Below is a small trained network, with its code and all its weights. Each question gives an input and a target symbol and asks what happens when units are switched off, that is, made to give their printed mean instead of their output.

import numpy as np


def w(rows, s, z=0):
    codes = np.array(rows[::2]) - 128.0
    scale = np.full(codes.shape[1], s)
    scale[-1] = z or s
    return codes * scale


def norm(h):
    return h / np.sqrt((h * h).mean(-1, keepdims=True) + 1e-5)


def f(y):
    return y / 2 * (1 + np.tanh(0.7978845608 * (y + 0.044715 * y**3)))


def softmax(a):
    e = np.exp(a - a.max(-1, keepdims=True))
    return e / e.sum(-1, keepdims=True)


def log_softmax(a):
    a = a - a.max(-1, keepdims=True)
    return a - np.log(np.exp(a).sum(-1, keepdims=True))


def net(x, mask):
    ids = ['ΓΔΠαβητφψ'.index(c) for c in x.split()]
    T = len(ids)
    res = E[ids] + P[:T]
    u = 0
    for l in range(2):
        q, k, v = (norm(res) @ M[l].T for M in (Q, K, V))
        z = softmax(np.where(np.tri(T) > 0, q @ k.T / 2**0.5, -1e9)) @ v
        res = res + np.where(mask[u], z, O[l][:, -1]) @ O[l][:, :-1]
        u += 1
        y = f(norm(res) @ A[l][:, :-1].T + A[l][:, -1])
        res = res + np.where(mask[u : u + 16], y, B[l][:, -1]) @ B[l][:, :-1]
        u += 16
    return log_softmax(norm(res)[-1] @ U[:, :-1].T + U[:, -1])


Q, K, V, O, A, B = {}, {}, {}, {}, {}, {}
E = w([
[91,91,138,140,189,160,161,171,203,113],'Γ',
[127,125,107,154,114,194,88,185,179,92],'Δ',
[94,182,129,109,227,135,121,41,114,70],'Π',
[66,52,94,120,147,156,135,144,161,64],'α',
[157,163,252,43,43,160,115,156,53,68],'β',
[226,92,58,84,105,53,148,152,143,115],'η',
[150,43,99,122,201,153,60,133,101,109],'τ',
[193,68,148,180,159,160,116,75,154,135],'φ',
[134,156,117,164,145,75,49,134,178,64],'ψ',
],0.018)
P = w([
[118,202,5,225,187,132,206,118,83,159],'0',
[129,176,43,190,157,158,190,118,132,131],'1',
[132,167,67,169,154,155,172,123,154,121],'2',
[134,154,88,153,148,155,163,127,165,112],'3',
[135,139,103,137,150,152,155,135,166,112],'4',
[140,128,115,124,143,145,141,139,172,114],'5',
[137,119,131,115,140,144,133,136,170,114],'6',
[141,110,145,106,136,144,123,131,173,116],'7',
[139,100,157,98,137,133,110,136,164,113],'8',
[143,89,171,89,133,131,97,135,160,112],'9',
[150,85,186,81,132,124,79,127,160,112],'10',
[152,69,198,79,130,124,60,126,157,106],'11',
[157,69,213,77,132,129,72,143,158,100],'12',
],0.011)
Q[0] = w([
[124,127,106,115,78,94,171,125,94,215],'0.h1',
[217,50,85,112,186,160,88,165,221,1],'0.h1',
],0.0063)
K[0] = w([
[100,116,126,149,148,138,109,125,148,144],'0.h1',
[131,119,255,40,85,124,102,130,116,125],'0.h1',
],0.0092)
V[0] = w([
[88,112,101,238,210,142,32,152,253,81],'0.h1',
[43,186,177,136,201,233,117,101,111,84],'0.h1',
],0.0044)
O[0] = w([
[133,181,144,219,242,58,55,197,209,125,185],'0.h1',
[147,107,51,192,82,119,92,24,165,2,6],'0.h1',
],0.008,0.0016)
A[0] = w([
[147,230,118,164,43,55,68,92,151,67,95],'0.n1',
[72,94,58,151,166,171,142,184,98,125,43],'0.n2',
[57,85,108,85,84,124,129,147,189,115,40],'0.n3',
[79,78,163,122,123,136,139,163,138,88,8],'0.n4',
[154,101,182,197,136,125,71,108,119,202,3],'0.n5',
[179,196,128,162,143,96,76,134,145,192,102],'0.n6',
[175,116,146,143,199,160,152,76,187,157,101],'0.n7',
[147,161,129,192,121,182,50,194,104,185,103],'0.n8',
[110,202,161,144,204,40,126,148,130,112,155],'0.n9',
[135,121,224,110,85,144,90,148,125,135,54],'0.n10',
[70,163,156,110,142,143,173,123,78,226,103],'0.n11',
[121,192,133,195,153,196,186,124,157,166,61],'0.n12',
[69,126,179,127,180,145,92,107,182,168,73],'0.n13',
[80,163,131,100,2,135,157,161,167,63,95],'0.n14',
[40,127,133,196,124,128,164,165,137,103,85],'0.n15',
[68,109,167,141,233,125,110,85,115,92,119],'0.n16',
],0.0088,0.0053)
B[0] = w([
[55,51,125,104,119,168,168,179,78,162,146],'0.n1',
[81,70,94,104,150,149,113,149,166,160,158],'0.n2',
[110,170,105,101,57,106,166,190,109,84,145],'0.n3',
[114,124,132,128,54,104,136,134,172,122,133],'0.n4',
[108,65,140,110,165,75,153,155,118,115,125],'0.n5',
[154,93,124,140,74,151,121,188,86,103,171],'0.n6',
[96,97,140,178,164,64,188,143,77,107,211],'0.n7',
[63,167,140,83,193,152,120,202,171,155,151],'0.n8',
[99,119,123,178,44,133,139,141,47,131,249],'0.n9',
[91,99,147,74,68,138,244,163,148,147,138],'0.n10',
[174,164,101,173,99,115,107,68,139,76,128],'0.n11',
[69,145,192,155,127,102,179,148,122,131,152],'0.n12',
[73,116,218,143,128,72,86,128,166,99,191],'0.n13',
[59,121,151,70,179,130,254,203,131,131,161],'0.n14',
[97,143,77,130,47,120,145,152,148,145,155],'0.n15',
[89,121,106,62,151,46,149,88,174,102,254],'0.n16',
],0.0079,0.0058)
Q[1] = w([
[144,169,121,203,117,162,2,105,115,224],'1.h1',
[244,54,90,86,86,62,141,192,130,178],'1.h1',
],0.013)
K[1] = w([
[66,237,43,213,141,254,181,217,125,146],'1.h1',
[90,83,225,35,95,153,157,173,96,194],'1.h1',
],0.0088)
V[1] = w([
[67,222,97,39,117,151,114,122,121,91],'1.h1',
[154,104,97,150,1,75,127,192,143,122],'1.h1',
],0.008)
O[1] = w([
[92,163,96,90,112,167,122,246,150,54,6],'1.h1',
[24,147,81,147,63,108,67,85,157,193,244],'1.h1',
],0.013,0.0025)
A[1] = w([
[116,246,203,173,163,161,127,117,66,143,112],'1.n1',
[136,132,114,184,70,170,177,67,45,108,90],'1.n2',
[167,181,171,112,143,97,164,147,105,89,62],'1.n3',
[182,76,108,112,111,119,91,125,98,136,156],'1.n4',
[124,178,142,130,113,151,164,5,102,136,111],'1.n5',
[67,84,110,140,117,82,102,156,162,172,104],'1.n6',
[171,141,126,155,101,217,121,209,207,146,49],'1.n7',
[113,153,68,107,125,84,122,153,170,79,89],'1.n8',
[164,100,140,115,94,143,114,166,42,141,70],'1.n9',
[180,138,96,178,106,102,86,109,158,108,48],'1.n10',
[170,187,180,172,184,93,124,92,100,146,2],'1.n11',
[143,99,165,133,113,151,171,179,155,62,131],'1.n12',
[71,131,81,172,182,189,92,59,63,157,87],'1.n13',
[51,112,86,147,160,148,166,134,65,119,83],'1.n14',
[85,185,147,124,70,169,149,89,104,156,54],'1.n15',
[66,200,140,121,81,116,86,138,150,66,83],'1.n16',
],0.013,0.0076)
B[1] = w([
[179,161,64,156,19,132,84,52,157,172,135],'1.n1',
[137,114,244,182,151,37,46,125,119,212,140],'1.n2',
[131,138,97,109,149,162,79,74,178,115,151],'1.n3',
[52,168,168,141,124,138,155,111,145,121,194],'1.n4',
[121,71,75,75,209,65,166,223,105,158,143],'1.n5',
[179,96,147,97,175,137,120,148,73,65,254],'1.n6',
[172,113,121,180,168,131,75,123,237,200,137],'1.n7',
[150,69,186,54,32,118,134,96,141,149,182],'1.n8',
[71,102,28,184,126,144,131,133,111,89,141],'1.n9',
[137,212,168,142,144,170,134,131,147,79,139],'1.n10',
[227,62,179,207,74,212,80,186,135,72,138],'1.n11',
[83,153,142,134,183,157,72,87,92,164,189],'1.n12',
[124,121,121,50,128,223,174,111,117,165,146],'1.n13',
[196,208,115,154,55,133,89,124,167,117,168],'1.n14',
[180,33,82,86,85,97,111,161,171,69,135],'1.n15',
[75,106,248,66,158,74,124,128,124,174,164],'1.n16',
],0.011,0.0095)
U = w([
[72,132,138,156,103,254,138,30,79,148,2],'Γ',
[54,156,127,181,141,92,211,173,180,55,178],'Δ',
[158,226,162,123,128,111,86,59,168,82,161],'Π',
[101,124,128,103,154,96,139,90,92,219,187],'α',
[169,55,89,76,51,93,145,157,201,83,126],'β',
[118,150,92,160,130,143,59,151,232,159,131],'η',
[197,76,153,208,98,164,146,105,115,129,139],'τ',
[156,171,133,149,84,105,48,213,24,59,75],'φ',
[160,114,71,100,212,193,135,156,101,46,163],'ψ',
],0.0095,0.0038)

Each question gives the input, a string of symbols that net reads in full, and the target symbol t.
The units are the heads (2 rows each of Q, K, V and O) and the neurons (one row each of A and B). Each row of codes is followed by its name. A weight is (code - 128) times the scale printed after its matrix; where a second scale follows, it is the last column's (O, A, B and U).
mask holds one flag per unit, layer by layer, with each layer's heads first. A switched-off unit (its flag False) gives its mean, the last column of its rows in O or B, instead of its output. The means were averaged over made-up inputs and are rounded, as every weight is.
A unit's drop is (log p(t) with every unit on - log p(t) with that unit switched off) / (log p(t) with every unit on - log p(t) with every unit switched off).
The circuit of an input: a set's keep is (log p(t) with only the set's units on - log p(t) with every unit switched off) / (log p(t) with every unit on - log p(t) with every unit switched off). Starting from the 12 units with the biggest drops (on a tie, the unit counted first), units are removed one at a time, each time the one whose removal leaves the highest keep (on an exact tie, the one counted first), for as long as the keep stays at least 0.8.
units of the circuit, in order: the units of the circuit, biggest drop first
unit that matters most: the unit with the biggest drop
top k neurons: the k neurons with the biggest drops, biggest first
top k neurons in layer l: the k neurons of layer l with the biggest drops, biggest first
input τ Π η Γ Γ η η τ τ β Δ, target Γ: unit that matters most => 0.n16
input η ψ Γ φ η Γ τ Γ β Π Γ Δ, target ψ: top 2 neurons => [0.n14, 1.n12]
input η Π τ Γ φ α η ψ η η β φ, target α: top 3 neurons in layer 1 => [1.n5, 1.n2, 1.n6]
input Π Π η Π, target α: top 2 neurons => [0.n9, 1.n5]
input β η τ Π Δ, target ψ: units of the circuit, in order => [1.h1, 0.n16, 0.n9]
input η τ η η, target α: units of the circuit, in order => [0.h1, 1.h1]
input β α ψ α τ Γ α η τ φ Γ, target α: units of the circuit, in order => [1.h1, 1.n5]
input α φ β, target α: units of the circuit, in order => [1.h1, 1.n5, 0.n14]
input τ Γ ψ τ ψ φ β η τ Δ, target Γ: top 4 neurons => [1.n12, 0.n14, 0.n9, 1.n6]
input Δ φ φ η η Π η, target Π: top 3 neurons => [1.n10, 0.n9, 0.n7]
input α τ η η η Π η, target Π: top 3 neurons => [1.n10, 0.n16, 0.n9]
input η η Π β, target ψ: units of the circuit, in order => [0.n16, 0.n14, 1.h1]
input η β ψ β Γ η η η α β τ ψ ψ, target Γ: top 2 neurons => [1.n12, 1.n6]
input η β η φ β Γ Δ η η Γ β Δ, target β: units of the circuit, in order => [1.h1, 0.h1, 1.n15]
input η φ Γ Π Γ α η τ α φ η Δ, target η: top 2 neurons => [1.n7, 0.n16]
input Γ ψ Γ α α, target β: units of the circuit, in order => [1.n8, 0.n15]
input η β Γ Γ, target β: unit that matters most => 0.h1
input Γ η η Γ τ η τ Γ Γ η ψ η β, target β: units of the circuit, in order => [1.h1, 1.n15, 0.n10]
input ψ τ Γ Δ τ Γ β Γ, target Γ: units of the circuit, in order => [0.h1, 1.n12]
input Δ α η Π Π η ψ τ Γ Γ Γ φ η, target φ: top 4 neurons => [0.n1, 0.n16, 1.n6, 0.n9]
input β Γ Π α, target ψ: units of the circuit, in order => [1.h1]
input η Δ Γ Γ η, target η: top 2 neurons in layer 1 => [1.n7, 1.n6]
input η β η η ψ Γ η τ α, target Γ: top 4 neurons in layer 0 => [0.n14, 0.n9, 0.n16, 0.n15]
input τ Δ Π Π α η η τ η φ Δ Γ η, target τ: units of the circuit, in order => [1.h1, 0.h1, 1.n11]
input η η Π, target Π: top 3 neurons => [0.n16, 0.n9, 1.n1]
input Γ η τ Γ ψ η β τ η Π τ, target Γ: units of the circuit, in order => [0.h1, 1.n4]
